After every row comes roughly how far along a hidden order it lies, from 0 to 9.
[  9   2  -4   8   7  15   9  -7 -24  -7   4  -1 -59 -12   6   6   7  -2
  10  -2  13 -43] => 6
[ -3  -4   6  40  -3   1   4  -8 -10  17   0  -2 -55  17  -2   4  15 -11
   6   2   5  -1] => 9
[ -6  -4   7  31 -10 -12   6   2  14  30  -5   5 -17  21  -9  -1   9  -9
  -4   5  -3  35] => 8
[  4  -1   0   3  -6 -11  10   7  23  25  -5   9   7   5 -12  -3  -1  -2
  -7   2  -5  35] => 6
[  2   3  -5 -37   4  -3  -6   8  11 -11  -1   2  65 -16   2  -4 -16  12
  -5  -2  -7  10] => 0
[  0  -1   1  22   1   8   4  -9 -15   2   3  -2 -68   6   1   6  15  -8
   9   0  10 -24] => 7
[ -3  -2   5  28  -2   4   2 -11 -15   5   1  -4 -60  13   2   4  17 -10
   6   1   7 -12] => 8
[  7   5  -7 -37   4  -1  -1   7  15 -14   0   3  44 -21   2  -3 -18  12
  -6  -1  -6   0] => 0
[ 13   1  -5  10   4  15  20 -10 -22   9   3   4 -97  -7  -2   7  13  -6
  11   0  17 -43] => 8
[  9   5  -9 -29  11  14   1  -5 -20 -26   5  -3 -12 -27  10   3  -6   9
   7  -4   9 -49] => 2
[ -1  -3   4  26  -8  -8  12   3  12  30  -4   6 -25  19 -12  -1   9  -9
  -3   5  -2  28] => 8
[  2   4  -5 -33   7   6 -10   0  -7 -32   3  -5  43 -20  13   0 -11  12
   1  -4   1 -22] => 0
[  5   4  -7 -31   8   7  -7   0  -9 -29   3  -3  36 -23  10   0 -12  12
   1  -4   0 -33] => 0
[  6   4  -9 -26  10   8  -4  -4 -16 -26   5  -4   9 -23  13   2  -9   8
   5  -4   6 -46] => 1
[ -3  -4   7  35  -7  -1   9  -3   0  27  -1   2 -49  20  -6   2  15 -13
   2   3   1  13] => 9
[  0  -2   3  29   0   7   7 -10 -19   5   2  -2 -73   9   1   6  13  -9
   8   0  10 -22] => 8
[  4   3  -4  -3   7  11   0  -9 -26 -20   5  -7 -40 -11  10   5   3   1
   9  -3   9 -42] => 4
[  2   3  -3 -15   8   9 -10  -5 -18 -32   4  -6  11 -13  12   1  -5   7
   4  -3   5 -30] => 1
[ 14   7 -12 -34  13  16   5  -6 -18 -26   4   0 -17 -33   8   4  -8  10
   8  -5   9 -50] => 1
[ 12   6 -10 -27  12  15   7  -7 -20 -19   5  -1 -30 -30  12   5  -5   8
   8  -5  10 -62] => 2
[ -5   3  -2 -34   5   1 -18   4  -3 -26   2  -6  60  -8  11  -3 -11  10
  -3  -4  -5  -2] => 0
[  8   0  -1   6  -5  -4  19   4  18  33  -3  11 -33   4 -15  -1   1  -4
  -3   4  -1  19] => 7
[-12  -3   8   6 -10 -16 -11  10  22  11  -5   0  65  23  -6  -7  -5  -1
 -12   2 -15  56] => 4
[ 10   4  -7 -12  11  16   6 -10 -23 -15   5  -2 -43 -22  10   5   0   5
  11  -3  11 -48] => 3
[-13  -3   7  -8  -8 -17 -18  13  20  -3  -4  -1  88  17  -3  -7  -8   2
 -12   2 -17  47] => 3
[  3  -2   1  20  -8  -5  16   2  15  34  -2   7 -32  12 -14   0   7  -6
  -3   4   0  16] => 8
[ -3   0   0 -22  -4 -10  -6  10  22   3  -3   3  59   1  -4  -5 -11   7
 -10   1 -11  38] => 2
[ 15   6 -12 -25  11  16   9  -8 -22 -20   5  -1 -43 -31  10   6  -5   8
   9  -4  12 -60] => 2
[  2  -2   1   8  -6  -6   9   6  20  30  -4   9   5  11 -12  -3   0  -2
  -7   4  -4  33] => 6
[-10  -5   9  32 -12 -13   2   5  14  28  -4   2   1  30 -10  -2   9  -7
  -5   4  -7  47] => 8
[  1  -2   1  11  -6  -7  12   5  17  32  -4   7 -18  13 -13  -2   4  -5
  -4   4  -2  24] => 7
[-26  -4  14  15  -2  -4 -38  -3 -16 -39   3 -19  60  16  19  -1   3  -1
   0  -2  -9  10] => 2
[-15  -6  13  50 -10  -7  -7  -3  -3  17  -2  -5 -21  39  -3   1  20 -16
   0   3  -2  25] => 9
[  0  -2   1   8  -8  -9   6   7  23  27  -3   7  22  10 -13  -4  -1  -2
  -6   3  -6  30] => 6
[ -5  -3   7  36  -3   2   2  -8 -12   9   1  -4 -48  19   0   4  15 -12
   7   1   6  -8] => 8
